Each row is followed by its class number.
[ 180 -256 -173  332  516  180   91  113  -83   52 -169   52  217  -85
  -64  178  279  655 -120   38 -280 -228 -233   -7 -264   11  209  -89
   25   62  247   27 -238  296    9   91   98] => 2
[-193 -265 -377  388 -200   -9  187  177  169 -264   57 -310 -228 -143
   13  111 -358  453  252   42 -142  221 -259  202 -184 -112  -17  215
  176    3  165  -80  -19 -152 -239  129 -469] => 7
[-252  357  293 -559  486 -661 -169  -12  463  150  130 -400  -62   91
 -230   71 -106 -274 -129   -7  -81  158  141 -145  125 -441 -154   43
  -49  233 -117   42  317 -364  -52   31   80] => 3
[  -7   -8   60 -225  329  321 -823 -198 -176  151  -53   55  201  -66
  416   68  264  342   57 -259 -152  219 -269 -119 -320 -172  552  188
   67  -88  635 -438  -51  180   45  -93  -94] => 9
[ 120 -208 -243  708  352  410 -116   77 -428 -155   67  284  118 -127
  211  663 -272  596 -273 -181   63 -143 -178 -349 -151 -407 -307 -130
  353  -80  333  155   17  232 -131 -342 -236] => 8
[ 108 -136  355 -234  147 -146 -101  198  289  360 -242 -297 -198  150
  201 -321  552  -53  179   44 -457  -34 -116   30  -90  249  464 -190
   35   35  256 -339 -199  135  154    1  146] => 1
[ -60  779 -242 -340  170 -242  124  223   43 -160 -180 -238  419  290
 -244  202  203  150 -132   36  167  148  307  110  279   44  465  406
 -224  866  127 -225   63 -115 -261  166  171] => 6
[ 453   35  357 -365  603  -78   33 -436 -418  234 -172  633  447  237
  400 -328  865  246  269 -179 -172  296 -133 -291   84  -98  526 -117
    7  -36 -355   87 -416 -219  -19  163  271] => 8
[ 254  106  193 -441  122  -38   81  219   38  266   24  -21  244   46
  -24  -86  599  389   49  115 -171   23  -83  149   66  119   76  144
 -110   -5 -116  -42  -86  147   75  122  126] => 10
[  10   78  107  -89  203 -156  -72  233  251  -32 -306 -270   23   50
  -14   56  -29   71  219   29   -6  148 -148  210 -191   -9   89  164
  -77  272  150 -110  -38   24  173  239  -78] => 12
[ -53 -141   37  -21  -64 -128  -36  -33  -59  139 -214  -66  220   48
 -192 -137  -16 -511  164 -162  -85 -118 -206  139  273  -57 -395 -169
   77  475   70  -12  -23  -59  147 -223  -77] => 4
[ 201 -486   54 -236  159   23 -126  155  -13  -52  -58 -253   66   73
   64 -134  386  151  221  133 -349   48  131 -282  -15  212  381 -114
   94  -29 -183  117 -343 -146  202   -7  433] => 7
[  57   29 -187    9 -175  -65 -195  167  116 -243   57   52   40   75
 -173  439  422  321  236 -110   18    2    3   76    9  -73  239  246
 -178  354  -17 -328  189  398 -157   37  138] => 3
[-214 -238  -59   77  -19   81  165   73  160  -78   47 -384  121  -17
  106 -121  -24   -9  222  125 -231  -14 -231   -6  163  -95 -179  150
  197  -20  -26  181  -12 -154  345   38 -184] => 12
[-408  434 -119  787 -190  245  329  166 -323 -150  195  551  243 -256
  -34  -73 -699   62  -61   -3 -105 -268  123   -8 -457  -99 -192  -15
  126   81   74  495 -207   93  -46   -4 -119] => 5
[  42  277  522 -335 -155  290    1   57  107  -25 -152 -155 -191  160
  115  -30   51  320 -272  337  106  175 -119  474 -152  -21  -64  -25
 -327 -564 -240 -393  221  -22  493  353   76] => 0
[  49 -174  200 -308 -162  -60   11   15  102   40 -335   41 -147   59
   52 -316   -9 -190  252  118 -682 -324   14   -4  542  309 -104   58
  116 -321   28 -317   25  -61  256  -24  382] => 8
[  -1  224  -36  231 -198   92  304  257 -130  -78  258  220 -320 -153
 -115 -330   38  117   40  181  -66 -366 -112  318  153  -65 -339  -70
 -195  -92 -123  422  221   24  252   88 -336] => 4
[  31 -773  -70   78  159  207  -15  231 -130 -205  -62 -137 -301   44
  130    7   -2  242   75  100  -97 -130 -326   86  197  134  134  -42
  -69   62 -112 -197 -178   70  236   38  131] => 8
[ 143 -180 -226 -265   18  -12  -43   14  -35  -56 -201  106 -272  174
  -29 -233  112  173  198   37 -302   97   16 -134 -159  174  153  -55
  273   87  268 -295 -302    4  194  110  136] => 7
[-140  229   -4  -53  130 -562 -491  321  174  140  -79  352 -458 -324
 -349 -269 -372  142  536 -179 -299 -437  251 -193 -467 -177  -94  318
  -38 -150 -129  260  -25  171 -165  256 -144] => 6
[  43   88 -338  -56   69  151 -463  -76 -259  -93  -31  -54  -74 -180
  280  -21 -389  159  146  -83   23  124   38 -271  -30 -121 -265  122
  346 -311  114   84   18 -337  113 -194 -363] => 3
[ 290  375   80 -143  181   49  455   63 -357   58    2   49   54  114
  141  -88  161  338  179 -156  266  -68  -15   -2 -679 -649   74  239
   51 -145  694  293 -250 -116 -260  351 -449] => 0
[ -19 -125  -44  169  320  -64  159  222  153  224 -107 -287  241  -40
  -27 -328  271  257  196  102 -205   34 -231  -80 -165  -59  -37  105
  214  -79  -73  347 -136  -11  198  150 -354] => 11
[   7  -88 -263  216  149  234   30  112 -303 -108 -154  -64   30  -17
  275  -13  -30  320  -76    2   51   47 -341  105 -111   88   99 -180
   24  314  -24 -248 -164  -53  176  -77  -17] => 10
[ 285 -338 -159  263 -224 -109 -629  189  145 -151  211  168 -186 -373
 -341  404  -89  145  303 -126    4  417 -356 -100 -434 -288 -181 -264
   -3  471   -6 -162 -298   66 -391   20 -457] => 11
[  68 -254  -15  264   41   84 -346 -344 -110 -121   96 -191  346  199
  291  474 -366 -694  -69 -285  506  777 -259  143  146  -81  214 -286
  -35  513  240 -558  -58 -218 -373 -182 -327] => 4
[-385  -66 -160   61 -147  -82  155 -122 -124  -37  -39  206   80   16
 -139 -374  -84 -207  243 -140 -169  -21   23  -65  189   47  -93  144
  148   38 -216  212   47   36   17  -57 -107] => 1
[ 238  -84 -150 -120  382  -23  -35  102  -55   12   23  111   14  102
  -95   96  764  433  148   45 -266  -55    5 -218   41  -12  519 -123
  -35  -47  -24  235 -284   67  -67   59  146] => 2
[-630  527 -243  188 -125  -19 -440  150  169   26  645 -409 -129 -356
   23 -164 -303  547 -126  270 -482 -367   93  151 -279 -120 -280   51
 -127 -345  147  122  108  -65  204  136  -22] => 5
[ 109   59 -166 -223 -120  -20  283  200  -33 -322 -144  -23   50  -50
   22 -333  -47 -173  430  -53  122  137  150 -274  -84 -252 -236  164
  108   -2 -135  333   80 -338  198 -213 -274] => 4
[  15   99  187 -572  144 -309  294    0  -50 -169  181  252  211  -18
 -427   35  205 -149 -118   34  233  -11  336  -67  -71   44  172  273
 -149  708 -288  -18 -131  100  114  264  274] => 11
[ 153  386  -37  168  -50  111   30 -229    5  -46 -195 -186  369   15
   13 -112  442 -485  -52  192  559  112   82 -502 -165    0  111   -6
  126 -397 -381  533  -31 -297   21  198 -137] => 0
[-242  161  124  125 -333  300 -118 -147  -60 -177   19  111 -202 -145
  254  148 -691    5  -11  163   58 -363  323  -46 -331  -38  232  250
   17 -813 -778  255  -77 -378 -113  203  387] => 1
[ 314 -203  -74 -359  112   24  -53  169  254  -13   52 -248  189 -101
  107  -59  301  -14  400  106  -83  196 -200 -121  124  -45  -81  148
   93  112    0  171 -278 -213  114  -57 -232] => 11
[ -11  159   61 -250  286  -14 -149  -78  -85  -18 -112  159   11  -14
  163   -6   -2 -345  260 -149  -69  291 -211 -124 -130   62  112 -111
  113   80  316   25 -270  114 -162   64  -64] => 1
[-140  269  289 -415   85  279  -67  160   60   92  -98 -259 -214 -144
  437  -53  133  652 -168  115  306  237 -550  742 -413  218  334  226
 -497  238 -266 -447  -30  225  -26  301   32] => 11
[ 254  -21  -50   40  246 -144  367  137 -107 -127   73   49   88   33
  108 -122  340  125  170   27  148  185 -186 -145 -139 -163 -105 -145
   80  124 -366  242    8  -97  -14  109  -67] => 2
[  93  188   74  -56 -393  215  337 -334 -198 -190  142    2   60   77
  336 -210  189 -138   41  265 -322  -52  244 -270  123  129  151 -311
  212 -548 -641  -44 -137 -473  247   89  316] => 7
[  54   51  227 -192  -73 -179   90  243  227  -89 -159  197 -174  -30
 -289   80 -355  142 -128  131  138   88  102   58   21 -144 -413  131
 -174 -234 -438    4  209 -112 -171    6  130] => 3
[ 104 -347  -80    6  -99   79  150  184   19   73  -11  -49 -280 -241
   28 -276   89  417    8  123 -121  -31 -235 -124  -84   76 -242  -70
   40  -34 -237  216 -171  -16   -3 -114   32] => 9
[-335  434 -459  549  -90 -235 -115   -9    2  186  467  129  339 -169
 -280  -88  411  339  -39   15  135  -27   34 -102 -438  -61   25 -117
   -6  360 -122  286 -438   66 -432   76 -424] => 3
[  60   22 -247  -51 -263  403  275 -253 -405  210   33  310  138    0
  282 -384 -142  368  175  -26 -338  339 -132  -16  -69  -63 -219 -244
  252 -511   90  310 -435 -550  394 -237  117] => 8
[ 154 -355 -159  373   77  101   49   86  -48   64  -92   57   72   34
  -98 -244  199  117   92   82  -45   91 -241 -237  -21 -112   52 -102
   97 -263  -43   -5 -157  -86  285  118 -264] => 6
[-223   91   30 -144  -87   -8 -899    2  100   38 -105 -168 -260   54
  190 -352  580  418  567 -109 -457   56 -152   94 -403 -215  404  119
  103 -390  456   34  116   -4   27  123 -268] => 12
[-393  322  -40 -146 -128 -662 -611   96   24   97   87   96   49 -112
 -315 -483  -63 -423  420 -269 -239  205  225 -135 -318 -210 -113 -256
   -2  109  -37  190  186 -333  -74 -236   66] => 9
[ 153  229 -538   40 -209  329  424 -150 -341 -387  -50  126  646   20
 -366 -135   24 -358 -141   56  256  269 -111 -199  192  -44   29  405
  199  638  635 -268   57  -72  331  256 -318] => 3
[-298 -120  151 -319 -128 -668 -544  147  380  248  678  -58  242 -161
 -138 -474  533  291  331   42 -468  340  339  -45 -183  310  207  108
 -257  144   -5  191 -159    3 -234  -38  681] => 5
[ -75 -181  121  -43   22  280 -203 -166 -113    4 -180  203 -233 -112
  226   55 -242  253  -63  -25 -172  170 -297 -121 -267 -144  143 -106
  207 -419 -244 -328  -84 -174   39  -11   32] => 6
[ 254 -551  405 -106 -314  183 -157  323 -185  -64   78  294 -229 -459
   45   50  133  700  118  -20 -166  263 -320   54 -786 -154  -34 -329
 -158 -143   90 -193 -440  -18 -156 -153  236] => 6
[ 224  -32 -259  130  -80  214  284  118  -73 -267 -134   70   87   -6
  -16   33   17  -73   16  115  257 -257   25 -111  247 -114 -214  164
  166  -12 -397  106  201 -164  298 -127 -435] => 10
[ 143 -221   40  -12 -231   70  204 -139   13  -58   36 -242 -130  209
  118 -167  302 -210  177  168 -274 -121  117   14  265  176  113 -169
  215 -147 -283    0  -10 -175  302   81   33] => 4
[-317 -103 -187 -137   84 -120  186  -87 -101 -193 -131   -8  -98  174
 -164 -206 -327 -235  -60  -70   41   44   96  -80   39  -41   -1   86
   25  111   67 -239  122  -58  316   57  200] => 1
[-164  -31  -86  180  -28   14  -89 -134  104  158  398    0  157  202
   83  240  -73 -204 -276  103  224   87   10  375  764  294 -304  -40
 -275 -433   83 -185  351  139  357 -196  149] => 3
[ -17   11  236 -341  134  243  -24   20  -69  172   10   86 -103  -12
  318 -141 -243 -214   68   45 -125   88 -354  388  202  153 -245  -70
   24 -284    8 -133   -3   17  262  -46 -172] => 4
[  49 -172  350 -369   30 -224  -59   33  208 -205 -226 -166 -316   -4
   39   27 -369   94  -93   16  248    7  216 -209  -65 -311 -471   97
 -132 -177 -291 -347  192 -161  168  -78   73] => 6
[  24  340  314 -619  348   51   31  234   61  317  236 -118  117  -78
  332 -397  888  562  157  184 -148  197 -306  638 -386  369  574  -81
 -421  229 -194  212 -362  116   10  250  140] => 2
[-192 -463  -55  565 -786  -68  -57  -10  -60 -155   23  117 -398 -192
   14 -282 -453  197  540  109 -578 -130  178 -429  189  -20 -601 -209
  262 -738 -381  553 -380 -385  278 -167  247] => 9
[  76   89 -682  346  174   47  196 -197 -274  -56 -392   50  -73  242
   97  -80  -36 -321  316 -279  165  -23 -175 -568  184 -304 -160    7
  464 -142  425  564    4 -204 -143 -193 -145] => 4
[ 184  271  186 -140  192  267   10 -124  -63  268 -165 -343   58  -86
  644 -152  -20  402 -155  200  -19  -62 -423  243 -232   54   -1  234
  170 -224   70 -157   16 -285  238  298  226] => 3
[-322  306  -21  -17   66 -127  -53  -95 -114  215  -31  -39  189  -15
    8 -384   78 -696   96   33   29 -178 -236  -98  469  207  -90  142
  169   -2   17  136  -24   -6  220  161 -261] => 2
[  74 -285  407   57  419 -365 -234  -84  437  -10  182 -315  134  105
  -12   85  -76 -856  354   19 -197 -286   84 -167   19 -298  320  175
  257  248 -124  -94    6 -105    0  430 -552] => 0
[ 104   99   63  -73   26  -49  189  235   44 -155 -193 -224 -235  -72
  -24 -132   -6  252  -16   81   18  -35  -46  -23 -457 -190  124   60
   35  429   84 -216 -116 -109  -28  203 -246] => 3
[ 253 -546  113   53  199   71    3 -108  101  -93 -357    1 -298  165
  -13  501  -82  -96 -147 -109   40 -154 -117 -177  369 -113 -111 -220
  -89   -8  -45 -196   70  195 -126 -218  273] => 12
[-103   32  325 -631 -115 -128 -559  -24  159  239  231 -389  131  -49
  365 -270 -170 -384  360   44 -388  112 -388  677  398  154 -413  128
   63  120  114 -396  258 -259  430   37  -55] => 10
[  61    1  253 -111 -221  364  309 -503 -137  155  -29 -415   79    8
  263 -106 -445  179 -599  284  187  132  214 -160 -211  -56 -270  122
  419 -306   -2  -88 -338 -530  331  225 -145] => 1
[ 235  227 -141    8 -382  -77  363  217  -78 -251  -12  233 -214 -301
   43   66   60  268  102  171   62 -188  281 -450   87  233 -271  105
  229  325 -217  392 -435 -128 -151 -177   93] => 2
[ -68   79 -398  480 -349  265  249  154 -453   61  595  528  149 -267
 -134 -110   70   96   49 -154  310  659 -456    1 -142  -61 -390 -374
  -80   -1  -31  585  -17  202  -33 -223 -327] => 2
[ 245   34 -253  231 -112  502  -55  -89 -449 -392   63  613  144  -40
  115  203  131  333  215 -140   78  -37  179 -105 -203 -134  160  -95
 -210 -404   78  239 -123  170  -17 -172   44] => 4
[ -47 -158 -155 -115 -111  185  354  213  -61 -139  268 -241  133  -82
 -109   19  -66   -6   -8  196   41  -49  -68  -88   98 -200 -163  135
   48 -192  -63  188 -175 -249   76   56 -269] => 12
[ 102  -62   66   70  168  -58  118   -4  -10   50   70  102  471 -158
 -208   92   63 -493  -99  -77  300   49 -178 -113 -101 -176 -244   55
  263  415  194   17   26   34   31  -66 -529] => 7
[-344  591 -180    3  480 -419 -400  124  185    1 -332 -125  144  275
   48  189  334  -54  386 -154 -271   61   85 -301   50 -133  285   20
  294   52  317   62  -66   14 -142  -61 -213] => 12
[-201  180    0   50  294    3  -39  284  332  130 -262 -100  167   -9
    8 -476  116  326  139  171 -243  108   46   90 -209  196  -72   36
   54  -89 -387  505   46   19  236  -93 -145] => 5
[ 213 -430   35  -48  203  199  380  -20 -236  -95  -42  241  -54  -39
  131  125 -128  252 -108   51 -100 -175  -35 -135   37   13  -91  -47
  173 -195 -118 -179 -183    9  246  -40  163] => 6
[-116   42 -107  344   -7  106 -248   29  -26   57  137   68   80  105
   38   43  279  118   87   16 -137 -143 -174  142  -94  -35  -64 -256
  -34 -118  143  -63  -99  235  109  -17  -58] => 4
[-162 -231   44  -85  267  264  337 -142 -207  -17 -138 -321  182  204
  414   48 -217 -614  -30  -49  197   10 -186  -97  490  -10  -79   54
  365  -78 -124  -85   56 -153  521 -195 -330] => 5
[ 272 -243  120  384  164 -204 -334  184  177  223  163 -137   35 -135
   56  342  136  115  -21  117  -41 -165 -208 -190 -194  -34  -75   35
  314 -178  110   -6  -30   78 -161  194  112] => 2
[ 323  -56  297  152  252  139 -201  421  -39 -127  110   86  -32 -379
  174   60   46  732 -204  335 -211 -272 -178 -119 -357  -15 -287  152
  128 -148  196   49  -91  175 -130  249   47] => 1
[ 310 -316   28 -278   93 -270 -193   10  -16 -107  201   95   96 -100
  128  227   71 -165  447  -24 -238  120  -58 -103  127  235  181  149
  144  149  -10 -315 -270    5  -75  232  230] => 10
[ 193  259  194  535  -37   64  261 -143  290  -91 -533  156 -197  -37
  350 -117   62   82   -5  121  155  -52   98 -303   21   41   30  154
  367 -234 -286  565  186 -213 -310 -107 -424] => 7
[ -55  247 -276  -23  426  -52  -51  205    4  158 -176 -253   83   67
  182 -379  406  446  174  177 -385 -313 -187  135  -58    6  131  109
  332  -34  283  221  -92 -300  264   82 -209] => 7
[ 167  -59  -15  -98   90 -164 -135   77  239  -52   92 -143   48 -181
 -187  178  249  329  128   44   85  260  115 -271 -293  -44   -2  139
   -2   95 -195  303  -45   57    4  130   82] => 6
[ 105  171 -140 -316 -259 -138 -120   33   98  112  122   48  -11 -160
 -207  -52  320  365   86   33  -38  114   95   27  -94  -61 -181  105
   81  125 -171 -122 -114 -129   33  -89 -356] => 5
[ -17   84 -328  477 -374  198  503  -12 -606 -362 -120   -4 -343  -20
   58 -104 -217  594   94  -98  149 -149  299 -487 -111 -415 -165   50
 -153 -583  211  440  -75 -178  375    9  140] => 4
[ 152  112  -22  190 -148  283   22  179  114 -123 -131 -315  216 -118
  127   69 -258  120   55  255 -102 -422   36  123  194 -133 -457  334
  218 -423  197  176  222 -252  272    5 -322] => 6
